Here is a tiny trained network, its code and every weight. The questions are about switching its units off for an input and a class, where a switched-off unit gives its printed mean instead of its output.

import numpy as np


def w(rows, s, z=0):
    codes = np.array(rows[::2]) - 128.0
    scale = np.full(codes.shape[1], s)
    scale[-1] = z or s
    return codes * scale


def norm(h):
    return h / np.sqrt((h * h).mean(-1, keepdims=True) + 1e-5)


def f(y):
    return np.maximum(y, 0)


def log_softmax(a):
    a = a - a.max(-1, keepdims=True)
    return a - np.log(np.exp(a).sum(-1, keepdims=True))


def net(x, mask):
    res = np.array(x, float).reshape(1, 8) / 4 @ E
    u = 0
    for l in range(2):
        y = f(norm(res) @ A[l][:, :-1].T + A[l][:, -1])
        res = res + np.where(mask[u : u + 16], y, B[l][:, -1]) @ B[l][:, :-1]
        u += 16
    return log_softmax(norm(res)[-1] @ U[:, :-1].T + U[:, -1])


A, B = {}, {}
E = w([
[201,102,14,253,145,212,120],'x0',
[109,171,117,98,195,115,126],'x1',
[125,162,122,139,107,163,145],'x2',
[168,83,148,204,117,57,59],'x3',
[21,117,96,104,186,143,216],'x4',
[160,188,184,103,156,204,178],'x5',
[89,141,51,64,108,77,97],'x6',
[59,230,91,213,124,83,127],'x7',
],0.0059)
A[0] = w([
[164,127,109,123,208,168,164,76],'L0N0',
[116,110,156,143,59,155,104,209],'L0N1',
[86,117,91,108,135,175,122,161],'L0N2',
[136,138,135,200,169,144,200,72],'L0N3',
[103,94,81,65,158,164,153,4],'L0N4',
[227,159,49,73,107,228,83,179],'L0N5',
[62,191,145,117,77,60,180,75],'L0N6',
[110,2,224,105,43,115,196,160],'L0N7',
[79,89,36,74,120,172,128,161],'L0N8',
[67,119,76,84,230,158,96,110],'L0N9',
[169,94,59,121,99,118,97,187],'L0N10',
[134,197,155,96,167,157,50,91],'L0N11',
[62,119,126,196,184,251,137,121],'L0N12',
[146,102,154,143,104,112,65,69],'L0N13',
[202,113,157,184,84,111,52,171],'L0N14',
[51,87,164,93,110,125,178,74],'L0N15',
],0.0089,0.0037)
B[0] = w([
[168,183,130,173,107,79,141,173],'L0N0',
[186,88,79,64,254,161,113,195],'L0N1',
[114,90,70,153,149,129,93,178],'L0N2',
[160,222,166,204,82,221,173,182],'L0N3',
[109,124,137,79,165,112,150,163],'L0N4',
[60,147,193,82,29,146,134,253],'L0N5',
[109,201,153,133,165,99,77,202],'L0N6',
[196,202,97,79,160,195,46,254],'L0N7',
[95,62,109,83,131,149,171,207],'L0N8',
[149,92,95,146,137,61,165,189],'L0N9',
[43,53,156,167,116,156,85,216],'L0N10',
[67,141,177,92,62,133,195,167],'L0N11',
[158,176,74,198,158,176,128,224],'L0N12',
[196,51,124,140,148,97,95,170],'L0N13',
[158,89,90,103,241,114,111,245],'L0N14',
[139,134,60,109,212,107,148,197],'L0N15',
],0.007,0.0062)
A[1] = w([
[131,69,109,144,230,99,121,236],'L1N0',
[140,185,134,144,192,71,95,135],'L1N1',
[132,127,106,74,117,11,18,215],'L1N2',
[201,91,150,148,105,100,64,69],'L1N3',
[148,166,60,68,145,77,187,62],'L1N4',
[64,72,58,58,113,186,135,180],'L1N5',
[112,155,120,107,184,136,233,104],'L1N6',
[190,53,151,153,117,87,63,42],'L1N7',
[93,176,128,83,138,52,173,154],'L1N8',
[101,84,100,80,174,91,221,67],'L1N9',
[169,153,61,92,195,146,112,238],'L1N10',
[113,200,202,132,123,2,143,122],'L1N11',
[128,92,113,99,147,101,58,253],'L1N12',
[81,209,196,66,30,132,106,128],'L1N13',
[181,109,114,66,110,157,185,161],'L1N14',
[60,80,23,192,107,150,145,78],'L1N15',
],0.0091,0.0032)
B[1] = w([
[163,121,42,146,49,84,180,237],'L1N0',
[98,42,115,201,72,163,88,187],'L1N1',
[109,133,141,190,159,201,137,231],'L1N2',
[199,22,131,129,195,43,140,168],'L1N3',
[107,140,143,158,200,49,129,168],'L1N4',
[123,122,100,81,72,122,176,213],'L1N5',
[148,106,55,177,171,79,112,186],'L1N6',
[235,58,81,169,216,78,75,177],'L1N7',
[73,168,193,185,140,69,100,181],'L1N8',
[154,185,6,145,149,40,191,167],'L1N9',
[75,161,162,59,85,96,129,255],'L1N10',
[29,99,196,185,60,219,3,170],'L1N11',
[135,141,186,209,127,119,128,227],'L1N12',
[128,22,235,158,78,90,176,183],'L1N13',
[136,218,205,100,166,60,142,179],'L1N14',
[140,79,152,14,23,201,159,192],'L1N15',
],0.0065,0.0086)
U = w([
[98,122,225,82,84,88,183,28],'0',
[97,77,40,166,76,89,167,29],'1',
[172,198,96,183,167,202,178,253],'2',
[214,26,91,176,221,72,52,254],'3',
[30,161,199,196,195,75,24,106],'4',
[98,64,59,42,64,201,193,68],'5',
[204,174,185,45,224,115,76,69],'6',
[79,186,33,61,227,2,214,126],'7',
],0.0093,0.0031)

Each question gives the input, the list of numbers given to net, and the class t.
The units are the neurons (one row each of A and B). Each row of codes is followed by its name. A weight is (code - 128) times the scale printed after its matrix; where a second scale follows, it is the last column's (A, B and U).
mask holds one flag per neuron, layer by layer. A switched-off neuron (its flag False) gives its mean, the last column of its row in B, instead of its output. The means were averaged over made-up inputs and are rounded, as every weight is.
A unit's drop is (log p(t) with every unit on - log p(t) with that unit switched off) / (log p(t) with every unit on - log p(t) with every unit switched off).
The circuit of an input: a set's keep is (log p(t) with only the set's units on - log p(t) with every unit switched off) / (log p(t) with every unit on - log p(t) with every unit switched off). Starting from the 12 units with the biggest drops (on a tie, the unit counted first), units are removed one at a time, each time the one whose removal leaves the highest keep (on an exact tie, the one counted first), for as long as the keep stays at least 0.8.
units of the circuit, in order: the units of the circuit, biggest drop first
top k neurons: the k neurons with the biggest drops, biggest first
k most important neurons of layer l: the k neurons of layer l with the biggest drops, biggest first
drop of u: that unit's drop, to one decimal
input [-5,-7,5,4,6,7,-4,1], class 2: units of the circuit, in order : (L0N3; L0N5)
input [-6,1,-2,4,8,3,-6,0], class 4: units of the circuit, in order : (L0N6; L1N11)
input [-2,-5,-3,4,5,1,5,7], class 4: units of the circuit, in order : (L0N6; L1N11)
input [-1,6,5,-8,-7,-5,-5,-8], class 0: units of the circuit, in order : (L0N5; L1N13)
input [-5,-4,5,3,7,-1,-3,-5], class 7: units of the circuit, in order : (L0N15)
input [-7,-8,2,-8,1,8,-6,-7], class 6: units of the circuit, in order : (L0N7; L1N14)
input [2,4,-4,8,4,3,-8,-2], class 2: top 2 neurons : (L0N3; L0N12)
input [1,3,-6,-2,1,-4,1,5], class 1: units of the circuit, in order : (L1N15; L1N1)
input [-4,-2,-7,2,2,1,-5,-1], class 6: top 2 neurons : (L0N7; L1N10)
input [6,2,3,2,-3,3,5,-5], class 5: top 2 neurons : (L0N5; L0N10)
input [-7,-7,-6,-3,3,-6,8,-5], class 7: 2 most important neurons of layer 0 : (L0N15; L0N5)
input [-6,4,-3,-4,5,-4,1,6], class 4: top 2 neurons : (L0N6; L1N11)
input [-8,-2,-8,0,6,-6,-4,-8], class 7: units of the circuit, in order : (L0N15; L1N9)
input [-8,-4,2,-5,-7,3,-4,6], class 4: units of the circuit, in order : (L1N11)
input [7,-8,-8,4,6,-4,7,-4], class 5: 2 most important neurons of layer 1 : (L1N15; L1N5)
input [-5,2,-5,0,5,-3,5,4], class 4: top 3 neurons : (L0N6; L1N11; L1N8)
input [0,3,-7,-3,-4,0,-3,-4], class 6: 2 most important neurons of layer 0 : (L0N7; L0N14)
input [1,1,0,-2,0,8,1,-6], class 0: top 2 neurons : (L0N5; L1N13)
input [7,-8,7,-8,5,-2,2,4], class 5: top 2 neurons : (L1N15; L0N8)
input [1,-3,5,7,4,3,2,1], class 2: units of the circuit, in order : (L0N3)
input [6,-7,-5,0,0,-6,5,7], class 5: drop of L1N15 : 0.6
input [6,-1,6,-4,0,-7,-3,3], class 5: drop of L1N15 : 0.3
input [2,2,-7,-3,-6,5,4,-1], class 0: drop of L1N8 : 0.0
input [1,-3,-2,-3,-3,5,8,5], class 0: drop of L1N13 : 0.2
